Cloud V lies close to a flat space through zero of one dimension. Each new row is followed by its nearest point in the flat space through zero of one dimension that fits V best, not centred.
In the rows, 128 means zero.
V:
[[134 118  90]
 [129 127 123]
 [134 116  86]
 [104 164 247]
 [119 143 183]
 [121 137 159]
 [137 114  77]
 [135 121  99]
 [126 133 143]
 [138 113  76]
 [129 124 115]
 [127 129 132]
 [119 139 173]
 [133 122 106]
 [129 131 128]
 [125 137 148]
 [118 140 172]
 [141 109  63]]
New rows:
[101 145 188] -> [116 146 191]
[140 117  54] -> [142 108  57]
[122 113  45] -> [143 106  51]
[152 129 103] -> [133 120 102]
[120 175 191] -> [115 148 198]
[168 136 100] -> [134 119  98]
[116 101  58] -> [141 109  61]
[178  91  66] -> [142 107  55]
[108 129 151] -> [123 135 152]
[153 126 126] -> [129 126 121]
[151 136 122] -> [129 126 121]
[ 86 111 161] -> [122 137 160]
[162 135  96] -> [134 119  95]
[104  85  88] -> [136 116  85]
[ 92 158 213] -> [111 154 218]
[136  83 108] -> [134 119  97]
[136 114 168] -> [122 137 159]
[125 130  45] -> [142 107  55]
[123 171 162] -> [120 140 170]
[179  97  96] -> [137 115  83]
[170 101 106] -> [135 118  94]
[136 146 186] -> [117 144 183]
[118 139  82] -> [135 117  92]
[119 106 113] -> [131 123 110]
[130  83  72] -> [140 110  66]
[146 165 169] -> [120 140 171]
[142 137  96] -> [134 120  99]
[112  85  67] -> [140 110  65]
[106 163 143] -> [123 136 154]
[123 159 138] -> [125 133 146]
